Below is a small trained network, with its code and all its weights. Each question gives an input and a target symbol and asks what happens when units are switched off, that is, made to give their printed mean instead of their output.

import numpy as np


def w(rows, s, z=0):
    codes = np.array(rows[::2]) - 128.0
    scale = np.full(codes.shape[1], s)
    scale[-1] = z or s
    return codes * scale


def norm(h):
    return h / np.sqrt((h * h).mean(-1, keepdims=True) + 1e-5)


def f(y):
    return np.maximum(y, 0)


def softmax(a):
    e = np.exp(a - a.max(-1, keepdims=True))
    return e / e.sum(-1, keepdims=True)


def log_softmax(a):
    a = a - a.max(-1, keepdims=True)
    return a - np.log(np.exp(a).sum(-1, keepdims=True))


def net(x, mask):
    ids = ['Ψαβζημξ'.index(c) for c in x.split()]
    T = len(ids)
    res = E[ids] + P[:T]
    u = 0
    for l in range(3):
        r = norm(res)
        for j in range(2):
            rows = slice(3 * j, 3 * j + 3)
            q, k, v = (r @ M[l][rows].T for M in (Q, K, V))
            z = softmax(np.where(np.tri(T) > 0, q @ k.T / 3**0.5, -1e9)) @ v
            o = O[l][rows]
            res = res + np.where(mask[u + j], z, o[:, -1]) @ o[:, :-1]
        u += 2
        y = f(norm(res) @ A[l][:, :-1].T + A[l][:, -1])
        res = res + np.where(mask[u : u + 8], y, B[l][:, -1]) @ B[l][:, :-1]
        u += 8
    return log_softmax(norm(res)[-1] @ U[:, :-1].T + U[:, -1])


Q, K, V, O, A, B = {}, {}, {}, {}, {}, {}
E = w([
[79,148,214,145,72],'Ψ',
[136,78,160,172,100],'α',
[110,96,132,104,134],'β',
[138,99,153,124,74],'ζ',
[186,168,139,125,158],'η',
[74,164,141,100,164],'μ',
[102,217,81,4,94],'ξ',
],0.029)
P = w([
[251,209,196,97,91],'0',
[199,180,117,100,93],'1',
[176,151,108,115,89],'2',
[156,143,99,125,91],'3',
[113,123,133,115,94],'4',
[91,109,146,104,120],'5',
[77,102,165,67,156],'6',
],0.012)
Q[0] = w([
[113,126,222,86,155],'0.h0',
[237,120,156,144,107],'0.h0',
[95,65,110,104,106],'0.h0',
[130,55,57,63,140],'0.h1',
[122,206,247,151,93],'0.h1',
[110,127,235,182,147],'0.h1',
],0.014)
K[0] = w([
[134,114,7,188,191],'0.h0',
[199,176,107,143,91],'0.h0',
[130,96,76,127,97],'0.h0',
[137,53,132,20,144],'0.h1',
[19,174,216,205,48],'0.h1',
[139,130,242,178,136],'0.h1',
],0.014)
V[0] = w([
[125,146,83,165,124],'0.h0',
[158,184,253,180,166],'0.h0',
[144,225,38,254,7],'0.h0',
[253,145,141,30,217],'0.h1',
[140,209,168,172,164],'0.h1',
[44,165,138,89,116],'0.h1',
],0.0075)
O[0] = w([
[104,114,152,145,148,44],'0.h0',
[152,208,139,180,189,225],'0.h0',
[143,143,206,76,223,73],'0.h0',
[121,208,120,225,2,3],'0.h1',
[99,82,164,59,119,165],'0.h1',
[126,24,62,105,159,237],'0.h1',
],0.0072,0.0034)
A[0] = w([
[72,112,183,165,32,94],'0.n0',
[156,179,77,62,117,254],'0.n1',
[64,176,66,124,84,136],'0.n2',
[50,106,170,189,143,109],'0.n3',
[15,158,97,40,139,154],'0.n4',
[254,156,97,154,117,132],'0.n5',
[198,160,52,51,155,79],'0.n6',
[128,123,125,127,130,103],'0.n7',
],0.011,0.0051)
B[0] = w([
[107,27,165,88,118,227],'0.n0',
[153,146,30,187,250,237],'0.n1',
[119,92,100,192,58,191],'0.n2',
[116,145,69,56,74,175],'0.n3',
[131,82,75,254,137,255],'0.n4',
[156,141,47,87,200,200],'0.n5',
[25,250,55,128,178,170],'0.n6',
[143,201,87,118,111,128],'0.n7',
],0.0071,0.0072)
Q[1] = w([
[104,105,73,158,174],'1.h0',
[111,135,122,169,113],'1.h0',
[7,146,155,94,121],'1.h0',
[16,96,120,145,120],'1.h1',
[8,161,123,81,152],'1.h1',
[137,109,152,86,134],'1.h1',
],0.02)
K[1] = w([
[120,96,71,113,24],'1.h0',
[91,142,155,100,104],'1.h0',
[88,49,121,80,234],'1.h0',
[63,37,119,106,85],'1.h1',
[117,7,101,108,217],'1.h1',
[168,122,175,18,125],'1.h1',
],0.015)
V[1] = w([
[34,188,174,228,96],'1.h0',
[152,169,91,84,144],'1.h0',
[57,175,120,2,24],'1.h0',
[214,100,99,114,145],'1.h1',
[154,91,66,117,82],'1.h1',
[186,78,104,179,156],'1.h1',
],0.014)
O[1] = w([
[88,54,39,130,164,6],'1.h0',
[95,201,163,193,75,71],'1.h0',
[110,169,83,70,9,71],'1.h0',
[163,154,176,146,116,153],'1.h1',
[126,130,133,177,29,193],'1.h1',
[164,139,156,184,143,197],'1.h1',
],0.013,0.0017)
A[1] = w([
[212,104,89,136,120,3],'1.n0',
[249,143,49,149,157,225],'1.n1',
[16,140,198,149,160,74],'1.n2',
[170,117,205,58,146,207],'1.n3',
[64,150,61,82,94,99],'1.n4',
[112,126,58,44,116,29],'1.n5',
[39,167,86,197,148,131],'1.n6',
[177,88,94,89,195,127],'1.n7',
],0.014,0.0051)
B[1] = w([
[207,52,88,168,122,138],'1.n0',
[226,105,167,97,166,253],'1.n1',
[253,128,123,166,193,160],'1.n2',
[54,162,160,45,118,253],'1.n3',
[64,158,134,76,88,207],'1.n4',
[30,123,180,111,229,194],'1.n5',
[110,135,245,253,64,203],'1.n6',
[31,126,211,126,96,206],'1.n7',
],0.012,0.0079)
Q[2] = w([
[172,201,107,75,135],'2.h0',
[64,99,147,142,94],'2.h0',
[138,99,185,154,149],'2.h0',
[70,101,72,162,80],'2.h1',
[75,134,102,50,86],'2.h1',
[157,69,249,50,114],'2.h1',
],0.018)
K[2] = w([
[113,165,199,68,108],'2.h0',
[64,122,61,218,189],'2.h0',
[127,130,132,185,162],'2.h0',
[19,136,195,145,58],'2.h1',
[45,176,43,109,80],'2.h1',
[145,253,61,182,247],'2.h1',
],0.015)
V[2] = w([
[181,148,162,113,234],'2.h0',
[5,254,149,150,184],'2.h0',
[35,133,204,209,124],'2.h0',
[119,224,54,198,190],'2.h1',
[96,116,186,102,28],'2.h1',
[135,199,86,63,224],'2.h1',
],0.0084)
O[2] = w([
[50,115,114,39,26,162],'2.h0',
[53,132,108,241,92,183],'2.h0',
[2,101,196,208,157,254],'2.h0',
[177,229,30,241,164,133],'2.h1',
[26,77,129,80,97,144],'2.h1',
[253,202,62,85,167,152],'2.h1',
],0.0076,0.0054)
A[2] = w([
[124,86,191,95,183,158],'2.n0',
[78,149,96,144,239,106],'2.n1',
[212,118,96,238,120,31],'2.n2',
[108,82,99,205,196,3],'2.n3',
[174,198,134,162,85,230],'2.n4',
[173,22,70,93,44,72],'2.n5',
[97,91,165,188,110,219],'2.n6',
[180,11,190,110,90,169],'2.n7',
],0.012,0.0073)
B[2] = w([
[127,151,74,195,157,230],'2.n0',
[108,249,143,53,122,174],'2.n1',
[123,45,64,42,190,162],'2.n2',
[49,147,111,222,129,145],'2.n3',
[76,132,62,83,114,219],'2.n4',
[91,65,143,79,87,161],'2.n5',
[137,167,85,145,49,254],'2.n6',
[163,52,93,119,45,223],'2.n7',
],0.012,0.0094)
U = w([
[47,116,147,74,160,159],'Ψ',
[145,89,254,168,171,156],'α',
[162,71,99,119,113,191],'β',
[149,180,233,129,49,46],'ζ',
[163,164,95,142,178,203],'η',
[93,92,150,242,181,138],'μ',
[77,209,45,148,80,3],'ξ',
],0.014,0.0062)

Each question gives the input, a string of symbols that net reads in full, and the target symbol t.
The units are the heads (3 rows each of Q, K, V and O) and the neurons (one row each of A and B). Each row of codes is followed by its name. A weight is (code - 128) times the scale printed after its matrix; where a second scale follows, it is the last column's (O, A, B and U).
mask holds one flag per unit, layer by layer, with each layer's heads first. A switched-off unit (its flag False) gives its mean, the last column of its rows in O or B, instead of its output. The means were averaged over made-up inputs and are rounded, as every weight is.
A unit's drop is (log p(t) with every unit on - log p(t) with that unit switched off) / (log p(t) with every unit on - log p(t) with every unit switched off).
The circuit of an input: a set's keep is (log p(t) with only the set's units on - log p(t) with every unit switched off) / (log p(t) with every unit on - log p(t) with every unit switched off). Starting from the 12 units with the biggest drops (on a tie, the unit counted first), units are removed one at a time, each time the one whose removal leaves the highest keep (on an exact tie, the one counted first), for as long as the keep stays at least 0.8.
circuit, biggest first: the units of the circuit, biggest drop first
top k neurons: the k neurons with the biggest drops, biggest first
which heads matter: for each layer, one digit per head in row order, 1 if its drop is at least 0.15 and else 0, layers parted by /
input Ψ Ψ ξ η ξ η ζ, target η: which heads matter	00 / 10 / 01
input η α α η α, target α: top 2 neurons	[0.n1; 0.n4]
input Ψ η ζ, target Ψ: which heads matter	00 / 01 / 00
input μ ζ Ψ ζ, target μ: which heads matter	11 / 10 / 00
input μ Ψ α ζ α Ψ, target α: which heads matter	11 / 10 / 00
input Ψ α ζ Ψ ζ, target α: circuit, biggest first	[1.h0; 0.h0]
input Ψ Ψ Ψ Ψ Ψ ζ Ψ, target ζ: circuit, biggest first	[0.h1; 1.h0; 0.n1; 1.h1]
input ζ Ψ Ψ ζ α, target Ψ: which heads matter	10 / 01 / 00
input β Ψ Ψ Ψ, target Ψ: circuit, biggest first	[0.h1; 1.h1]
input η Ψ ζ ζ, target η: which heads matter	11 / 10 / 01
input ζ ζ ζ Ψ η α, target ζ: which heads matter	00 / 10 / 00
input Ψ Ψ ζ, target Ψ: which heads matter	00 / 00 / 00
input μ Ψ ξ ξ ζ β Ψ, target ξ: circuit, biggest first	[2.h1; 0.n1]
input Ψ ξ β, target β: which heads matter	10 / 00 / 00
input β α Ψ η β Ψ, target η: circuit, biggest first	[1.n2; 2.h1]
input Ψ β μ Ψ, target β: which heads matter	11 / 01 / 00
input ξ Ψ η ξ β ξ Ψ, target η: which heads matter	01 / 10 / 11
input Ψ Ψ ζ α μ Ψ, target ζ: which heads matter	10 / 10 / 00
input ζ ζ Ψ ξ α, target ζ: circuit, biggest first	[0.n4; 1.h0; 0.n5; 0.h1]
input α Ψ Ψ ζ, target α: top 2 neurons	[0.n5; 0.n0]
input ζ μ Ψ Ψ, target Ψ: which heads matter	01 / 10 / 00
input μ ζ η μ, target ζ: circuit, biggest first	[1.h0]
input η ξ ζ ξ ζ, target ξ: top 2 neurons	[0.n4; 2.n4]
input ξ ζ Ψ α, target ξ: which heads matter	00 / 00 / 11
input ζ η μ ζ α, target η: circuit, biggest first	[2.h1; 1.n6]
input ζ μ η ζ, target ζ: which heads matter	10 / 11 / 00
input μ β ζ, target μ: top 2 neurons	[0.n4; 1.n7]
input α μ α α, target α: top 2 neurons	[0.n1; 0.n5]
input Ψ α ξ β Ψ ζ, target ξ: top 4 neurons	[0.n4; 0.n1; 0.n6; 0.n2]
input η α Ψ μ Ψ, target μ: top 4 neurons	[0.n1; 0.n4; 0.n5; 1.n2]
